Below is a small trained network, with its code and all its weights. Each question gives an input and a class and asks what happens when units are switched off, that is, made to give their printed mean instead of their output.

import numpy as np


def w(rows, s, z=0):
    codes = np.array(rows[::2]) - 128.0
    scale = np.full(codes.shape[1], s)
    scale[-1] = z or s
    return codes * scale


def f(y):
    return y / 2 * (1 + np.tanh(0.7978845608 * (y + 0.044715 * y**3)))


def log_softmax(a):
    a = a - a.max(-1, keepdims=True)
    return a - np.log(np.exp(a).sum(-1, keepdims=True))


def net(x, mask):
    res = np.array(x, float).reshape(1, 5) / 4 @ E
    y = f(res @ A[0][:, :-1].T + A[0][:, -1])
    res = res + np.where(mask, y, B[0][:, -1]) @ B[0][:, :-1]
    return log_softmax(res[-1] @ U[:, :-1].T + U[:, -1])


A, B = {}, {}
E = w([
[94,146,171,162,69,50,2,102,70,46],'x0',
[185,103,137,113,19,152,47,98,101,107],'x1',
[157,190,166,175,155,201,177,233,102,91],'x2',
[205,154,97,155,117,133,175,154,169,151],'x3',
[174,212,139,52,73,53,163,158,93,61],'x4',
],0.01)
A[0] = w([
[80,54,204,237,185,181,80,71,102,118,227],'neuron 0',
[101,80,86,80,151,105,99,111,168,222,119],'neuron 1',
[153,82,30,93,182,189,166,173,181,255,251],'neuron 2',
[105,76,56,47,152,108,154,26,106,182,205],'neuron 3',
[155,199,148,77,158,60,133,177,87,75,240],'neuron 4',
[109,181,157,118,204,82,180,155,118,104,135],'neuron 5',
],0.0082,0.0032)
B[0] = w([
[94,122,28,32,139,103,77,248,55,217,230],'neuron 0',
[76,94,166,62,169,79,128,72,177,185,181],'neuron 1',
[192,47,174,204,192,191,138,73,118,182,247],'neuron 2',
[81,45,188,75,114,2,156,108,209,162,200],'neuron 3',
[130,187,224,203,127,96,152,92,117,24,198],'neuron 4',
[22,161,134,176,195,146,216,138,116,90,174],'neuron 5',
],0.0089,0.015)
U = w([
[82,204,149,189,176,102,143,142,138,81,56],'0',
[99,142,59,100,161,134,69,193,74,182,134],'1',
[81,91,126,89,133,91,148,78,216,166,112],'2',
[186,162,158,95,6,82,66,86,87,77,252],'3',
[212,114,138,169,160,207,185,122,170,185,101],'4',
],0.012,0.0039)

Each question gives the input, the list of numbers given to net, and the class t.
The units are the neurons (one row each of A and B). Each row of codes is followed by its name. A weight is (code - 128) times the scale printed after its matrix; where a second scale follows, it is the last column's (A, B and U).
mask holds one flag per neuron, in row order. A switched-off neuron (its flag False) gives its mean, the last column of its row in B, instead of its output. The means were averaged over made-up inputs and are rounded, as every weight is.
A unit's drop is (log p(t) with every unit on - log p(t) with that unit switched off) / (log p(t) with every unit on - log p(t) with every unit switched off).
The circuit of an input: a set's keep is (log p(t) with only the set's units on - log p(t) with every unit switched off) / (log p(t) with every unit on - log p(t) with every unit switched off). Starting from all 6 units, units are removed one at a time, each time the one whose removal leaves the highest keep (on an exact tie, the one counted first), for as long as the keep stays at least 0.8.
units of the circuit, in order: the units of the circuit, biggest drop first
top k neurons: the k neurons with the biggest drops, biggest first
drop when u is switched off: that unit's drop, to one decimal
input [-7,-6,1,-7,4], class 4: units of the circuit, in order => [neuron 2]
input [0,3,7,-4,8], class 0: top 2 neurons => [neuron 5; neuron 4]
input [-2,-7,3,5,4], class 0: top 2 neurons => [neuron 5; neuron 4]
input [2,-6,3,2,-3], class 1: top 3 neurons => [neuron 4; neuron 0; neuron 3]
input [-8,-5,-2,-3,8], class 0: top 3 neurons => [neuron 5; neuron 4; neuron 0]
input [-7,-8,0,-5,-2], class 4: top 2 neurons => [neuron 2; neuron 0]
input [1,-2,7,2,-5], class 1: top 2 neurons => [neuron 0; neuron 4]
input [-6,-8,4,0,6], class 0: top 2 neurons => [neuron 5; neuron 4]
input [0,4,7,-8,7], class 0: top 2 neurons => [neuron 4; neuron 5]
input [-3,-6,7,-7,-8], class 1: drop when neuron 0 is switched off => 3.4
input [2,-8,-1,-2,-6], class 1: drop when neuron 0 is switched off => 1.6
input [-1,4,5,2,-6], class 1: drop when neuron 4 is switched off => 0.2
